Below are the code and all the weights of a small trained network. Each question names an input and a class and asks about switching units off, where a switched-off unit gives its printed mean instead of its output.

import numpy as np


def w(rows, s, z=0):
    codes = np.array(rows[::2]) - 128.0
    scale = np.full(codes.shape[1], s)
    scale[-1] = z or s
    return codes * scale


def norm(h):
    return h / np.sqrt((h * h).mean(-1, keepdims=True) + 1e-5)


def f(y):
    return np.maximum(y, 0)


def log_softmax(a):
    a = a - a.max(-1, keepdims=True)
    return a - np.log(np.exp(a).sum(-1, keepdims=True))


def net(x, mask):
    res = np.array(x, float).reshape(1, 2) / 4 @ E
    u = 0
    for l in range(4):
        y = f(norm(res) @ A[l][:, :-1].T + A[l][:, -1])
        res = res + np.where(mask[u : u + 3], y, B[l][:, -1]) @ B[l][:, :-1]
        u += 3
    return log_softmax(norm(res)[-1] @ U[:, :-1].T + U[:, -1])


A, B = {}, {}
E = w([
[204,73,87,36,6,65,56,114,22,135,153],'x0',
[131,228,226,131,98,52,207,24,163,6,99],'x1',
],0.018)
A[0] = w([
[3,216,104,161,163,159,132,176,187,132,196,101],'0.n0',
[137,42,72,75,36,110,51,112,85,194,85,254],'0.n1',
[125,174,191,129,129,71,175,49,168,78,71,194],'0.n2',
],0.0074,0.0054)
B[0] = w([
[202,88,149,148,164,160,150,143,100,127,109,196],'0.n0',
[132,166,124,139,107,185,116,189,59,80,254,249],'0.n1',
[146,79,113,135,147,154,118,146,123,160,111,244],'0.n2',
],0.015,0.013)
A[1] = w([
[46,162,137,35,138,40,130,28,198,185,20,96],'1.n0',
[157,179,219,116,86,42,197,5,158,25,64,2],'1.n1',
[208,42,142,111,108,114,126,79,106,139,44,169],'1.n2',
],0.026,0.0054)
B[1] = w([
[116,87,207,136,108,175,138,131,83,144,141,154],'1.n0',
[94,32,147,190,56,250,86,95,124,89,130,254],'1.n1',
[106,192,108,125,115,124,117,190,97,107,233,211],'1.n2',
],0.016,0.025)
A[2] = w([
[168,145,158,160,165,155,165,156,114,90,159,135],'2.n0',
[161,82,83,94,103,83,82,89,138,153,54,89],'2.n1',
[86,203,199,213,242,142,226,84,253,65,69,5],'2.n2',
],0.043,0.0025)
B[2] = w([
[77,155,146,138,138,84,151,91,198,134,78,252],'2.n0',
[109,118,178,162,117,168,153,117,143,133,131,128],'2.n1',
[244,170,180,44,198,30,220,222,6,220,175,230],'2.n2',
],0.019,0.038)
A[3] = w([
[216,123,128,45,2,40,97,72,41,66,137,6],'3.n0',
[194,114,81,82,145,124,89,72,111,97,68,248],'3.n1',
[104,68,33,161,237,216,77,226,158,240,120,30],'3.n2',
],0.041,0.0015)
B[3] = w([
[224,153,166,78,254,40,216,193,90,248,88,255],'3.n0',
[81,143,124,175,121,138,101,186,143,108,194,128],'3.n1',
[77,56,176,219,57,250,110,69,158,35,121,247],'3.n2',
],0.018,0.023)
U = w([
[186,145,176,113,180,82,181,205,62,201,156,166],'0',
[94,62,179,213,95,233,128,141,119,88,152,176],'1',
[40,234,107,121,96,26,114,143,178,114,166,164],'2',
[162,122,22,67,127,127,43,71,106,124,85,49],'3',
[195,127,6,57,136,135,43,60,108,90,58,35],'4',
[189,95,18,66,113,125,105,63,97,83,37,2],'5',
[188,94,81,62,123,113,73,29,112,112,96,22],'6',
],0.013,0.0074)

Each question gives the input, the list of numbers given to net, and the class t.
The units are the neurons (one row each of A and B). Each row of codes is followed by its name. A weight is (code - 128) times the scale printed after its matrix; where a second scale follows, it is the last column's (A, B and U).
mask holds one flag per neuron, layer by layer. A switched-off neuron (its flag False) gives its mean, the last column of its row in B, instead of its output. The means were averaged over made-up inputs and are rounded, as every weight is.
A unit's drop is (log p(t) with every unit on - log p(t) with that unit switched off) / (log p(t) with every unit on - log p(t) with every unit switched off).
The circuit of an input: a set's keep is (log p(t) with only the set's units on - log p(t) with every unit switched off) / (log p(t) with every unit on - log p(t) with every unit switched off). Starting from all 12 units, units are removed one at a time, each time the one whose removal leaves the highest keep (on an exact tie, the one counted first), for as long as the keep stays at least 0.8.
units of the circuit, in order: the units of the circuit, biggest drop first
k most important neurons: the k neurons with the biggest drops, biggest first
top k neurons in layer l: the k neurons of layer l with the biggest drops, biggest first
drop of u: that unit's drop, to one decimal
input [2,2], class 2: units of the circuit, in order => [1.n1 2.n2 3.n2 3.n0]
input [-3,8], class 1: units of the circuit, in order => [1.n1]
input [-3,0], class 2: top 2 neurons in layer 2 => [2.n0 2.n2]
input [-2,2], class 2: 3 most important neurons => [1.n2 2.n2 0.n1]
input [-6,7], class 1: 2 most important neurons => [1.n1 0.n1]
input [-1,3], class 2: 2 most important neurons => [0.n2 2.n2]
input [-3,-2], class 2: units of the circuit, in order => [1.n1 2.n0 2.n2]
input [1,-2], class 2: 4 most important neurons => [1.n1 2.n2 3.n2 3.n0]
input [2,3], class 2: 2 most important neurons => [0.n2 2.n2]
input [0,2], class 2: 3 most important neurons => [0.n2 2.n2 3.n0]
input [-3,1], class 2: top 2 neurons in layer 0 => [0.n0 0.n1]
input [5,8], class 1: 2 most important neurons => [1.n1 2.n2]
input [3,4], class 1: 2 most important neurons => [2.n2 0.n1]
input [1,2], class 2: most important neuron => [0.n2]
input [-1,2], class 2: 2 most important neurons => [0.n2 2.n2]
input [4,6], class 1: 2 most important neurons => [1.n1 2.n2]
input [5,7], class 1: drop of 2.n2 => 0.9
input [1,-4], class 1: drop of 2.n2 => 1.7
input [3,5], class 1: drop of 2.n2 => 0.5
